(in the rows, 128 means zero)
Known rows:
[133 130 139 111 113 134 142 133 138 115 122 129 113 142 108 121 122 114
 125 124 122 136 114 130 109 144 120 127 117 131 124 115 121 118 131 114
 119 128 137 127 125 136 120 120 132 130]: Z230
[129 133 132 112 109 126 127 127 139 115 136 128 109 142 147 127 120 122
 118 121 120 119 114 141 117 145 122 130 115 124 127 114 121 117 144 116
 139 127 130 126 123 144 128 122 166 128]: Z611
[126 131 139 108 115 118 131 133 125 130 115 129 133 139 111 123 120 111
 134 122 120 126 114 153 102 145 120 129 120 129 126 114 130 116 132 123
 119 126 142 132 125 120 119 122 108 129]: Z803
[137 135 107 116 114 120 124 127 140 126 112 134 131 141 114 121 122 116
 126 161 121 115 115 118 132 145 165 135 114 109 130 115 124 154 121 135
 176 127 131 141 177 121 123 122 134 128]: Z171
[154 130 130 142 124 143 119 128 124 116 113 150 111 141 119 122 122 117
 130 134 117 120 131 117 124 145 151 122 115 125 127 114 120 118 120 115
 119 128 137 129 124 127 121 127  86 143]: Z126
[136 132 138 111 112 135 142 132 144 114 126 131 110 145 111 121 123 118
 121 125 123 137 115 130 117 143 121 129 116 131 126 115 119 118 135 114
 121 127 135 127 125 145 122 120 143 132]: Z314
[126 157 109 133 109 110 146 126 127 115 145 172 110 138 127 133 136 114
 125 120 129 118 122 115 102 145 190 125 174 141 130 118 137 118 120 138
 154 128 132 127 133 200 133 121 116 137]: Z421
[134 137 107 120 110 114 138 126 126 119 141 145 128 137 102 121 122 114
 130 120 150 144 114 118 113 149 122 123 140 135 145 114 119 134 126 114
 118 137 143 127 125 153 121 121 133 132]: Z928
[134 129 134 101 122 129 118 125 139 155 112 150 109 137 104 123 131 108
 121 122 124 121 114 124 106 145 121 151 117 106 129 119 121 119 123 134
 153 127 133 128 127 108 119 120 144 129]: Z979
[129 128 126 114 128 115 122 137 125 144 113 132 110 138 109 122 122 119
 117 136 119 117 114 129 105 144 127 126 115 127 127 116 133 122 122 128
 124 128 132 130 125 119 120 122 100 128]: Z407
[127 166 108 107 110 115 123 127 181 158 127 128 110 208 106 131 130 124
 137 130 117 116 141 238 122 143 126 167 118 102 128 115 140 164 119 116
 118 176 131 129 125 107 129 148 127 129]: Z74
[127 128 123 116 130 111 126 145 125 146 113 128 120 138 110 121 123 127
 118 150 117 116 114 140 103 144 134 125 117 131 127 115 139 120 125 129
 120 128 141 131 125 127 121 124  93 128]: Z560
[134 130 141 101 125 125 119 124 136 154 112 159 109 136 104 125 128 108
 118 123 123 122 114 121 103 144 120 147 114 106 127 119 122 118 125 134
 147 127 132 126 124 105 121 120 136 131]: Z280
[130 128 107 120 131 107 121 128 123 122 120 143 112 138 107 122 129 130
 117 122 125 118 119 118 106 146 126 122 126 114 127 115 127 125 121 119
 124 127 133 126 124 125 126 122 103 130]: Z875
[131 127 141 111 109 144 121 127 141 117 141 126 112 140 207 137 138 146
 118 126 129 117 115 187 150 143 120 133 120 110 154 114 121 160 169 124
 156 127 130 130 123 122 147 127 202 129]: Z608
[125 128 107 115 146 107 124 126 126 149 112 139 111 137 104 120 121 136
 132 130 117 115 113 117 124 144 123 129 115 132 129 120 123 151 128 113
 123 127 134 127 145 166 137 127 131 129]: Z393
[173 127 118 103 112 132 147 161 137 116 112 146 111 139 106 121 124 108
 120 180 128 128 125 209 112 144 143 126 116 149 129 127 120 124 122 130
 119 127 131 154 126 154 136 121  92 137]: Z14
[128 153 108 163 109 107 145 143 160 119 115 138 121 136 104 121 121 169
 116 130 148 158 116 116 111 179 138 122 157 130 231 145 120 147 133 128
 147 126 132 127 125 137 121 123 102 159]: Z229
[137 131 140 110 112 136 144 133 141 116 122 132 112 145 106 121 125 118
 126 124 122 140 115 132 115 144 120 126 114 133 130 114 121 118 132 114
 121 127 138 128 127 141 121 120 135 132]: Z442
[127 166 107 108 110 113 122 126 180 158 127 127 111 209 105 132 132 123
 136 129 118 117 142 238 124 144 126 167 116 103 127 114 140 165 119 118
 119 177 129 128 125 109 130 148 126 129]: Z299
[127 133 116 137 113 111 126 140 146 127 116 127 110 142 115 121 121 160
 116 140 118 119 113 122 107 144 133 124 117 116 137 125 125 123 132 141
 149 128 131 127 126 115 119 120  98 135]: Z793

Facts:
Z336 -ω-> Z595; Z336 -ω-> Z947; Z336 -ω-> Z249
Z336 -ω-> Z886; Z919 -ω-> Z442; Z919 -ω-> Z343
Z919 -ω-> Z612; Z919 -ω-> Z14; Z543 -ω-> Z889
Z543 -ω-> Z431; Z606 -ω-> Z558; Z606 -ω-> Z230
Z606 -ω-> Z546; Z606 -ω-> Z126; Z606 -ω-> Z156
Z606 -ω-> Z932; Z579 -ω-> Z213; Z579 -ω-> Z555
Z579 -ω-> Z856; Z579 -ω-> Z396; Z434 -ω-> Z974
Z434 -ω-> Z91; Z245 -ω-> Z651; Z245 -ω-> Z608
Z245 -ω-> Z886; Z63 -ω-> Z580; Z63 -ω-> Z176
Z63 -ω-> Z934; Z63 -ω-> Z183; Z685 -ω-> Z176
Z685 -ω-> Z888; Z685 -ω-> Z974; Z685 -ω-> Z116
Z685 -ω-> Z126; Z812 -ω-> Z207; Z812 -ω-> Z280
Z125 -ω-> Z442; Z125 -ω-> Z230; Z125 -ω-> Z974
Z125 -ω-> Z436; Z125 -ω-> Z91; Z458 -ω-> Z274
Z458 -ω-> Z889; Z458 -ω-> Z979; Z458 -ω-> Z183
Z458 -ω-> Z280; Z178 -ω-> Z396; Z178 -ω-> Z539
Z178 -ω-> Z132; Z360 -ω-> Z682; Z360 -ω-> Z560
Z360 -ω-> Z433; Z360 -ω-> Z700; Z360 -ω-> Z30
Z725 -ω-> Z274; Z195 -ω-> Z324; Z195 -ω-> Z696
Z195 -ω-> Z888; Z195 -ω-> Z116; Z112 -ω-> Z73
Z112 -ω-> Z339; Z112 -ω-> Z132; Z614 -ω-> Z249
Z614 -ω-> Z396; Z614 -ω-> Z611; Z614 -ω-> Z404
Z928 -ω-> Z456; Z928 -ω-> Z343; Z928 -ω-> Z314
Z928 -ω-> Z496; Z589 -ω-> Z827; Z589 -ω-> Z116
Z589 -ω-> Z612; Z589 -ω-> Z30; Z577 -ω-> Z199
Z577 -ω-> Z74; Z577 -ω-> Z604; Z309 -ω-> Z580
Z309 -ω-> Z179; Z309 -ω-> Z682; Z309 -ω-> Z620
Z309 -ω-> Z156; Z461 -ω-> Z455; Z461 -ω-> Z433
Z461 -ω-> Z850; Z498 -ω-> Z569; Z498 -ω-> Z30
Z229 -ω-> Z701; Z229 -ω-> Z552; Z229 -ω-> Z436
Z155 -ω-> Z793; Z996 -ω-> Z853; Z996 -ω-> Z519
Z421 -ω-> Z73; Z141 -ω-> Z580; Z141 -ω-> Z407
Z994 -ω-> Z696; Z994 -ω-> Z978; Z323 -ω-> Z179
Z323 -ω-> Z560; Z323 -ω-> Z696; Z323 -ω-> Z728
Z323 -ω-> Z569; Z684 -ω-> Z299; Z684 -ω-> Z604
Z908 -ω-> Z176; Z908 -ω-> Z213; Z908 -ω-> Z932
Z659 -ω-> Z179; Z659 -ω-> Z803; Z312 -ω-> Z314
Z312 -ω-> Z974; Z312 -ω-> Z404; Z336 -Ψ-> Z41
Z895 -Ψ-> Z827; Z700 -Ψ-> Z728; Z126 -Ψ-> Z336
Z624 -Ψ-> Z685; Z270 -Ψ-> Z612; Z552 -Ψ-> Z624
Z606 -Ψ-> Z979; Z682 -Ψ-> Z229; Z579 -Ψ-> Z552
Z457 -Ψ-> Z934; Z629 -Ψ-> Z889; Z875 -Ψ-> Z274
Z708 -Ψ-> Z213; Z685 -Ψ-> Z974; Z812 -Ψ-> Z195
Z158 -Ψ-> Z710; Z487 -Ψ-> Z126; Z458 -Ψ-> Z158
Z179 -Ψ-> Z436; Z930 -Ψ-> Z696; Z407 -Ψ-> Z179
Z199 -Ψ-> Z410; Z171 -Ψ-> Z30; Z710 -Ψ-> Z383
Z360 -Ψ-> Z996; Z383 -Ψ-> Z457; Z850 -Ψ-> Z404
Z195 -Ψ-> Z551; Z112 -Ψ-> Z555; Z30 -Ψ-> Z606
Z793 -Ψ-> Z682; Z14 -Ψ-> Z116; Z393 -Ψ-> Z156
Z577 -Ψ-> Z461; Z934 -Ψ-> Z947; Z354 -Ψ-> Z938
Z598 -Ψ-> Z629; Z229 -Ψ-> Z112; Z612 -Ψ-> Z788
Z404 -Ψ-> Z393; Z213 -Ψ-> Z14; Z560 -Ψ-> Z498
Z379 -Ψ-> Z812; Z827 -Ψ-> Z850; Z421 -Ψ-> Z323
Z141 -Ψ-> Z487; Z555 -Ψ-> Z595; Z323 -Ψ-> Z708
Z947 -Ψ-> Z199; Z728 -Ψ-> Z543; Z889 -Ψ-> Z171
Z938 -Ψ-> Z598; Z410 -Ψ-> Z354; Z436 -Ψ-> Z560
Z659 -Ψ-> Z793; Z274 -Ψ-> Z379; Z974 -Ψ-> Z141
Z339 -Ψ-> Z620; Z856 -Ψ-> Z908

Rows:
No name comes twice in this set of rows, the named rows included.
[127 129 106 113 150 113 127 127 127 152 112 137 110 142 117 121 122 151
 125 162 117 116 116 116 148 144 124 131 115 147 128 123 121 152 144 116
 135 128 133 129 162 195 152 135 168 130] -> Z404
[149 132 107 156 127 119 120 127 127 115 113 178 121 137 113 126 124 107
 158 122 117 118 163 115 115 143 149 122 138 119 127 115 121 127 119 125
 119 126 142 129 125 122 118 124  89 140] -> Z141
[164 129 107 102 111 111 130 141 125 115 112 157 115 137 112 121 140 108
 122 155 143 118 155 231 105 145 146 126 126 136 125 135 123 131 120 161
 120 136 130 162 124 147 146 121  88 130] -> Z708
[125 128 109 114 150 111 130 134 124 161 112 129 111 137 104 121 120 140
 134 166 117 116 114 116 119 144 125 128 119 145 126 119 126 138 132 114
 120 128 145 128 150 165 132 132 120 129] -> Z827
[130 131 119 120 113 113 130 131 133 120 117 138 109 140 131 125 123 129
 117 131 116 118 114 123 108 144 143 126 115 129 129 115 126 117 126 119
 144 127 131 128 126 148 125 122 132 132] -> Z856
[130 130 134 112 109 132 119 126 139 116 136 129 110 141 167 130 121 131
 117 122 124 116 114 153 125 143 119 131 118 118 128 114 118 126 152 117
 143 126 130 127 123 137 133 122 177 129] -> Z249
[127 153 106 127 109 106 148 126 128 126 133 143 111 140 140 133 121 130
 121 122 117 117 115 115 103 146 179 127 119 133 131 115 143 119 121 121
 166 128 132 128 132 183 128 123 139 137] -> Z339
[173 129 129 136 121 154 135 138 140 117 112 170 110 148 103 121 125 130
 119 157 117 140 114 116 145 148 145 123 116 134 126 114 121 130 121 116
 120 128 142 129 123 150 123 119 102 162] -> Z552
[126 137 126 113 109 119 135 126 138 116 136 129 108 142 139 127 122 120
 117 120 120 123 114 133 110 145 128 130 115 127 128 115 123 116 138 116
 138 127 130 127 126 154 125 121 159 129] -> Z396
[140 131 107 147 112 120 121 126 126 118 123 159 114 137 180 136 134 140
 123 120 135 115 145 127 143 145 135 123 181 114 152 114 120 172 136 129
 136 127 132 130 124 136 139 124 135 129] -> Z336
[135 128 128 121 121 123 132 145 127 121 113 132 109 141 109 121 121 132
 116 152 117 123 113 125 111 145 137 123 118 135 125 115 124 127 122 117
 121 126 140 129 126 135 121 122 105 132] -> Z612
[131 128 140 102 120 125 121 125 131 139 113 139 109 137 106 124 128 105
 118 121 122 124 114 126 103 145 119 141 115 113 126 116 122 116 127 126
 134 127 130 127 124 110 119 120 130 129] -> Z183

The same elements again, as new rows of numbers:
Known rows:
[117 132 139 121 123 103 117 122 135 116 115 128 142 134 134 142 148 131
 131 155 141 129 126 134 147 142 126  97 122]: Z612
[121  93 110 158  78 117 140 116 122 116 130 106 141 124 169 120 118 133
 156 118 124 138 105 144 106 127 130 128 139]: Z132
[105 114 138 127 112 122 131 117 122 125 119 118 139 136 136 139 131 142
 150 102 125 117 111 126 119 125 112 127 122]: Z74
[144 150 128 130 149 164 113 124 124 173 163 149 112 142 104  97 101  97
  66 156 127 117 158 144 138 120 127 157 156]: Z577
[ 98 140 155 105 133 129 125 125 116 113 117 125 167 126 163 126 168 137
 125 165  92 123 136 156 109 111 166 105 109]: Z199
[128 144 123 146 134 161 123 129 127 177 145 134 111 136  87 100  98 116
 115 125 129 123 170 130 130 102 106 186 158]: Z461
[129 128 136 113 112 119 128 120 107  93 134 103 142 111 126 128 156 125
 104 131 126 135 139 124 159 166 142  86 115]: Z624
[189 168 109 110 167 130 200 202 149 138 154 124  82  87 102  92 130  62
 108 172 140 164 191  53 192 147 160 127 165]: Z685
[141 121 104 124 145 123 157 170 123 104 112 110 109 111 149 140 135 144
 164  98 125 140  95  89 120 124 147 135 110]: Z176
[116 111 152 114 110 132 146 111 124 120 116 132 141 137 137 138 132 123
 158  96 129 121 120 121 115 121 105 117 129]: Z314
[120 120 134 123 118 122 151 118 133 109 116 128 131 125 130 139 132 133
 161  96 125 125 120 109 111 120 121 119 124]: Z230
[112 114 137 122 118 129 132 122 116 120 111 114 140 131 140 140 131 142
 152  98 128 122 111 127 121 126 115 127 121]: Z651
[140 132 127 134 145 180 127 137 111 184 148 135 111 141 110 100  92 103
 108 120 130 121 152 136 135 108 106 186 165]: Z245
[111 105 146 119 123 143 129 118 101 129 115 119 138 140 140 140 131 135
 151  92 128 119 109 132 127 128 111 128 126]: Z886
[107 115 146 120 115 123 137 113 125 121 116 122 140 138 130 137 129 138
 150 102 128 115 120 122 119 123 109 116 126]: Z343
[111 103  79 186  30  89 153  98 155 100 157  93 149 114 166 106 106 138
 148 130 114 147 118 145  82 121 129 115 143]: Z73
[146 126  93 118 142 112 128 102 122 142  94 144 177 132 145 139 147 133
 113 151 102 149 109 135 131 143 114  95  87]: Z710
[117 118 129 140 112 126 128 108 120 114 114 118 134 121 118 145 136 152
 158  95 122 126 124 129 113 124 118 132 113]: Z803
[111 156 129 107 143 130  98 148 186 105 141 106 140 165 150 152 138 142
  83 132 127 113  88 135 107 190 106 105 122]: Z889
[125 131 139 112 114 122 131 120 102  88 138  91 147 106 120 130 159 125
 105 122 124 138 142 120 162 175 140  81 115]: Z487
[136 139 113 146 138 162 138 137 126 175 155 133 107 134 103 100  93 105
 107 126 128 119 154 124 125 104 117 184 163]: Z155

Rows:
No name comes twice in this set of rows, the named rows included.
[136 136 103 110 155 118 139 116 112 127 101 136 172 113 159 138 165 144
 117 157  78 147 119 132 115 116 146 105  78] -> Z934
[167 161  73 140 182 169 146 171 134 140 163 129  63  95  97 105  94 136
 100 102  97 130 139  81 101  97 155 201 127] -> Z63
[113 143 161 118 132 135 107 149 170  92 132 115 134 133 157 146 165 134
 129 145 124 127 123 164 101 166 148 112 132] -> Z598
[120  99 126 135 107 130 131 127 113 117 117 109 137 130 152 131 134 134
 154 104 129 134 108 134 119 130 125 128 126] -> Z539
[ 96 142 172 111 130 133 115 145 142  93 131 118 140 125 166 133 178 132
 131 158 107 118 133 163 104 122 173 112 129] -> Z354
[130  83 145 104 163 112 131  95 157 156 165 168  63 115  93 133  83  87
  50 176 127 145 171 135 125 101 125 152 156] -> Z229
[109  91 144 122 122 123 131 116 112 124 113 114 128 129 143 147 124 136
 144 102 135 126 109 130 125 124 115 132 123] -> Z595
[162  98  98 166 109 184 135 142  99 180 154 128 106 127 161  80  80  86
 116 129 132 144 136 158 132 115 129 196 186] -> Z178
[102 123 136 145 113 109 119 118 124 134 102 108 139 127 108 143 142 150
 169 122 137 126 136 139 133 126 103 136 119] -> Z569
[116 161 114 110 139 110 116 125 135 127 137 123 143 165 136 137 104 159
  78 140 135  90  76 108 134 148 121  79  88] -> Z274
[133 163 131 156 151 143  80 118 137 175 140 145 114 127  56 115 122 115
  99 174 137 134 200 160 157 120 117 175 145] -> Z360
[157 139  57 188  65 110 123 114 161 139 189 140 121 115 129  62  85  98
  69 188 128 151 163 154 104 110 160 142 187] -> Z421

The same elements again, as new rows of numbers:
Known rows:
[124 144 116 109 119 102 132 119 121 138 159 110 135 125 123 126 118 140
 139 116 109 131 119 128 118 132 117 137]: Z895
[124 147 117 111 107 101 143 128 127 130 139 148 116 143 123 113 124 138
 116 116 123 134 110 136 119 139 127 135]: Z407
[126 146 115 110 104 101 141 126 128 130 144 128 117 135 122 115 132 139
 104 116 131 153 117 137 118 129 123 136]: Z560
[124 172 116 118 111 103 134 122 118 136 148 110 116 128 123 116 111 135
 108 116 110 135 123 129 115 130 122 136]: Z978
[127 184 134 128 100 103 133 137 114 130 165 115 121 128 123 115 113 138
 111 121 117 147 135 135 118 127 114 135]: Z994
[124 194 117 142 120 101 144 150 114 131 146 108 123 126 123 114 108 137
 123 119 126 133 110 132 119 149 124 137]: Z213
[123 175 118 162 127 101 139 136 114 132 162 108 117 129 123 114 114 137
 112 119 120 138 107 129 117 143 120 135]: Z708
[124 162 115 135 107 101 134 124 117 135 143 111 113 125 123 122 121 137
 110 116 121 136 126 128 116 128 123 136]: Z569
[130 152 116 116 116 115 135 142 116 140 135 109 122 132 125 131 113 137
 124 117 120 129 108 128 126 130 128 137]: Z629
[124 161 116 121 114 104 135 124 120 135 140 112 116 131 123 117 113 138
 114 117 108 130 114 129 117 135 123 134]: Z546
[124 167 115 114 111 102 133 133 115 130 139 166 115 143 124 118 112 141
 127 117 122 131 112 136 116 147 138 138]: Z580
[124 165 116 124 119 119 149 125 125 137 156 114 126 123 123 114 114 137
 116 117 107 135 118 131 117 148 112 135]: Z132
[124 160 115 122 110 104 134 120 117 135 149 108 115 131 123 118 114 137
 136 117 101 130 109 130 117 133 117 135]: Z207
[123 175 122 175 115 118 145 149 114 131 216 116 148 128 124 116 116 135
 113 118 117 151 115 169 118 154 107 138]: Z421
[124 151 116 134 115 104 134 122 119 138 149 111 115 126 122 119 120 139
 117 116 108 132 109 129 117 130 117 135]: Z343
[125 142 115 158 106 103 136 123 127 134 137 118 116 141 123 119 109 137
 111 117  98 129 123 130 116 131 111 135]: Z624
[129 196 116 139 125 106 133 119 115 140 152 136 116 124 122 127 120 137
 137 118 101 133 118 129 121 132 123 137]: Z793
[124 250 148 123 104 112 133 137 116 135 167 108 117 123 126 114 109 159
 107 145 109 134 146 137 121 128 114 135]: Z195
[125 143 115 110 121 101 133 120 120 138 158 109 138 125 123 127 120 140
 142 117 110 131 120 128 118 132 117 137]: Z393
[124 142 114 111 123 101 133 121 120 134 142 124 137 128 124 131 120 145
 132 118 120 130 120 129 118 137 125 140]: Z156
[138 193 120 159 114 111 135 120 114 135 171 172 115 123 123 118 129 137
 155 116 100 138 115 141 131 128 113 145]: Z229

Rows:
No name comes twice in this set of rows, the named rows included.
[124 167 117 165 128 101 139 134 114 132 163 109 117 129 123 114 115 139
 112 118 119 138 107 129 117 140 118 135] -> Z14
[141 151 134 151 101 102 134 141 117 133 139 126 127 155 125 114 110 139
 112 153  97 133 141 131 133 129 110 153] -> Z685
[125 193 115 116 103 101 134 122 116 136 154 110 115 131 123 116 109 136
 108 118 116 145 142 130 116 128 126 135] -> Z696
[125 148 123 118 101 105 134 120 115 130 171 118 116 138 135 116 111 136
 220 118  98 129 107 158 117 128 115 136] -> Z458
[129 193 126 111 102 104 134 150 114 129 142 140 127 130 124 115 109 140
 163 130 114 131 123 129 128 134 119 149] -> Z908
[125 216 139 137 102 116 132 128 116 130 160 115 116 122 126 114 117 155
 183 138 100 129 110 149 118 129 109 137] -> Z812
[125 192 116 110 108 102 132 129 116 133 138 116 118 143 122 113 109 137
 127 130 107 130 122 129 121 138 133 146] -> Z176
[129 140 116 109 114 104 149 124 132 134 150 131 115 141 123 113 132 143
 112 118 113 147 108 141 124 131 116 135] -> Z436
[123 186 116 179 101 101 133 165 115 130 174 119 121 126 122 115 123 143
 109 119 144 153 128 139 116 130 119 135] -> Z323
[130 193 122 157 106 105 135 128 114 130 150 194 115 123 123 116 132 140
 127 117 117 133 125 148 120 130 123 141] -> Z659

